Below is a small trained network, with its code and all its weights. Each question gives an input and a target symbol and asks what happens when units are switched off, that is, made to give their printed mean instead of their output.

import numpy as np


def w(rows, s, z=0):
    codes = np.array(rows[::2]) - 128.0
    scale = np.full(codes.shape[1], s)
    scale[-1] = z or s
    return codes * scale


def f(y):
    return np.maximum(y, 0)


def softmax(a):
    e = np.exp(a - a.max(-1, keepdims=True))
    return e / e.sum(-1, keepdims=True)


def log_softmax(a):
    a = a - a.max(-1, keepdims=True)
    return a - np.log(np.exp(a).sum(-1, keepdims=True))


def net(x, mask):
    ids = ['αβγδζμξφ'.index(c) for c in x.split()]
    T = len(ids)
    res = E[ids] + P[:T]
    q, k, v = (res @ M[0].T for M in (Q, K, V))
    z = softmax(np.where(np.tri(T) > 0, q @ k.T / 4**0.5, -1e9)) @ v
    res = res + np.where(mask[0], z, O[0][:, -1]) @ O[0][:, :-1]
    y = f(res @ A[0][:, :-1].T + A[0][:, -1])
    res = res + np.where(mask[1:25], y, B[0][:, -1]) @ B[0][:, :-1]
    return log_softmax(res[-1] @ U[:, :-1].T + U[:, -1])


Q, K, V, O, A, B = {}, {}, {}, {}, {}, {}
E = w([
[100,136,184],'α',
[143,111,102],'β',
[88,141,178],'γ',
[239,53,17],'δ',
[149,88,127],'ζ',
[73,112,65],'μ',
[163,8,164],'ξ',
[2,3,87],'φ',
],0.016)
P = w([
[113,221,196],'0',
[2,131,196],'1',
[27,138,180],'2',
[35,129,167],'3',
[40,125,151],'4',
[44,114,139],'5',
[49,103,125],'6',
[61,100,112],'7',
[67,88,98],'8',
[77,81,86],'9',
[85,71,69],'10',
[89,61,61],'11',
[99,52,49],'12',
],0.0075)
Q[0] = w([
[65,55,165],'H0',
[101,64,145],'H0',
[231,184,116],'H0',
[252,209,155],'H0',
],0.028)
K[0] = w([
[151,103,29],'H0',
[118,97,55],'H0',
[66,181,218],'H0',
[71,252,238],'H0',
],0.021)
V[0] = w([
[168,242,3],'H0',
[122,234,152],'H0',
[66,92,101],'H0',
[15,157,83],'H0',
],0.015)
O[0] = w([
[224,251,83,87],'H0',
[150,206,185,7],'H0',
[72,112,67,199],'H0',
[55,174,57,160],'H0',
],0.017,0.014)
A[0] = w([
[99,128,130,140],'N0',
[176,97,164,130],'N1',
[135,207,89,127],'N2',
[96,170,198,20],'N3',
[132,105,153,45],'N4',
[154,106,152,201],'N5',
[108,120,202,88],'N6',
[74,158,121,84],'N7',
[127,111,202,176],'N8',
[178,58,182,169],'N9',
[162,125,120,116],'N10',
[56,195,96,164],'N11',
[106,108,126,149],'N12',
[155,133,254,117],'N13',
[102,104,113,122],'N14',
[111,186,162,140],'N15',
[78,105,161,2],'N16',
[138,106,94,97],'N17',
[148,104,96,89],'N18',
[59,164,176,136],'N19',
[107,180,89,169],'N20',
[234,191,144,123],'N21',
[159,47,219,82],'N22',
[160,108,112,136],'N23',
],0.0088,0.0086)
B[0] = w([
[166,148,157,196],'N0',
[113,144,87,156],'N1',
[40,97,93,160],'N2',
[168,115,255,132],'N3',
[149,93,128,144],'N4',
[67,132,155,166],'N5',
[177,151,136,154],'N6',
[159,161,71,202],'N7',
[117,184,152,162],'N8',
[71,162,68,207],'N9',
[109,121,146,147],'N10',
[232,165,153,251],'N11',
[149,159,176,223],'N12',
[61,83,70,145],'N13',
[165,157,178,246],'N14',
[190,114,148,136],'N15',
[83,117,5,219],'N16',
[122,172,134,189],'N17',
[104,175,123,170],'N18',
[140,152,124,184],'N19',
[155,71,170,184],'N20',
[136,52,252,165],'N21',
[158,91,152,201],'N22',
[78,117,156,159],'N23',
],0.015,0.019)
U = w([
[74,203,123,121],'α',
[239,2,103,91],'β',
[101,193,119,158],'γ',
[133,131,84,64],'δ',
[76,187,103,118],'ζ',
[246,59,62,219],'μ',
[122,86,67,160],'ξ',
[108,165,23,3],'φ',
],0.0054,0.0071)

Each question gives the input, a string of symbols that net reads in full, and the target symbol t.
The units are the heads (4 rows each of Q, K, V and O) and the neurons (one row each of A and B). Each row of codes is followed by its name. A weight is (code - 128) times the scale printed after its matrix; where a second scale follows, it is the last column's (O, A, B and U).
mask holds one flag per unit, heads first, then neurons. A switched-off unit (its flag False) gives its mean, the last column of its rows in O or B, instead of its output. The means were averaged over made-up inputs and are rounded, as every weight is.
A unit's drop is (log p(t) with every unit on - log p(t) with that unit switched off) / (log p(t) with every unit on - log p(t) with every unit switched off).
The circuit of an input: a set's keep is (log p(t) with only the set's units on - log p(t) with every unit switched off) / (log p(t) with every unit on - log p(t) with every unit switched off). Starting from the 12 units with the biggest drops (on a tie, the unit counted first), units are removed one at a time, each time the one whose removal leaves the highest keep (on an exact tie, the one counted first), for as long as the keep stays at least 0.8.
circuit, biggest first: the units of the circuit, biggest drop first
most important unit: the unit with the biggest drop
k most important neurons: the k neurons with the biggest drops, biggest first
drop of u: that unit's drop, to one decimal
input ξ ξ μ γ ζ ξ γ, target ξ: circuit, biggest first => H0, N16
input μ μ γ, target μ: 2 most important neurons => N11, N20
input α μ ζ ξ ξ ξ ξ β μ, target ξ: 3 most important neurons => N16, N11, N22
input ζ μ γ β φ ξ, target φ: 2 most important neurons => N16, N7
input φ μ α γ ζ μ ξ γ β, target ξ: circuit, biggest first => H0, N11
input δ ξ ζ β, target β: most important unit => N21
input ξ δ δ, target ξ: circuit, biggest first => N9, H0
input γ β μ γ γ φ α μ α α μ α μ, target μ: 4 most important neurons => N11, N20, N9, N16
input δ μ ξ β μ ξ μ γ ζ, target β: circuit, biggest first => N21, H0
input α φ γ, target φ: circuit, biggest first => N16, H0
input β α α β ξ β α μ ξ μ, target ξ: 2 most important neurons => N9, N16
input β φ δ, target φ: circuit, biggest first => H0, N16
input α μ φ, target φ: 2 most important neurons => N16, N7
input γ μ ξ α, target ξ: most important unit => H0
input μ φ α ξ α γ ξ φ μ μ γ, target μ: 2 most important neurons => N11, N9
input δ α φ ξ, target β: 2 most important neurons => N21, N16
input μ β ξ ζ, target ξ: 2 most important neurons => N9, N22
input γ μ φ γ, target φ: drop of N16 => 1.1
input μ μ μ β, target μ: drop of N20 => 0.3
input φ φ α φ μ α, target φ: drop of H0 => 1.1
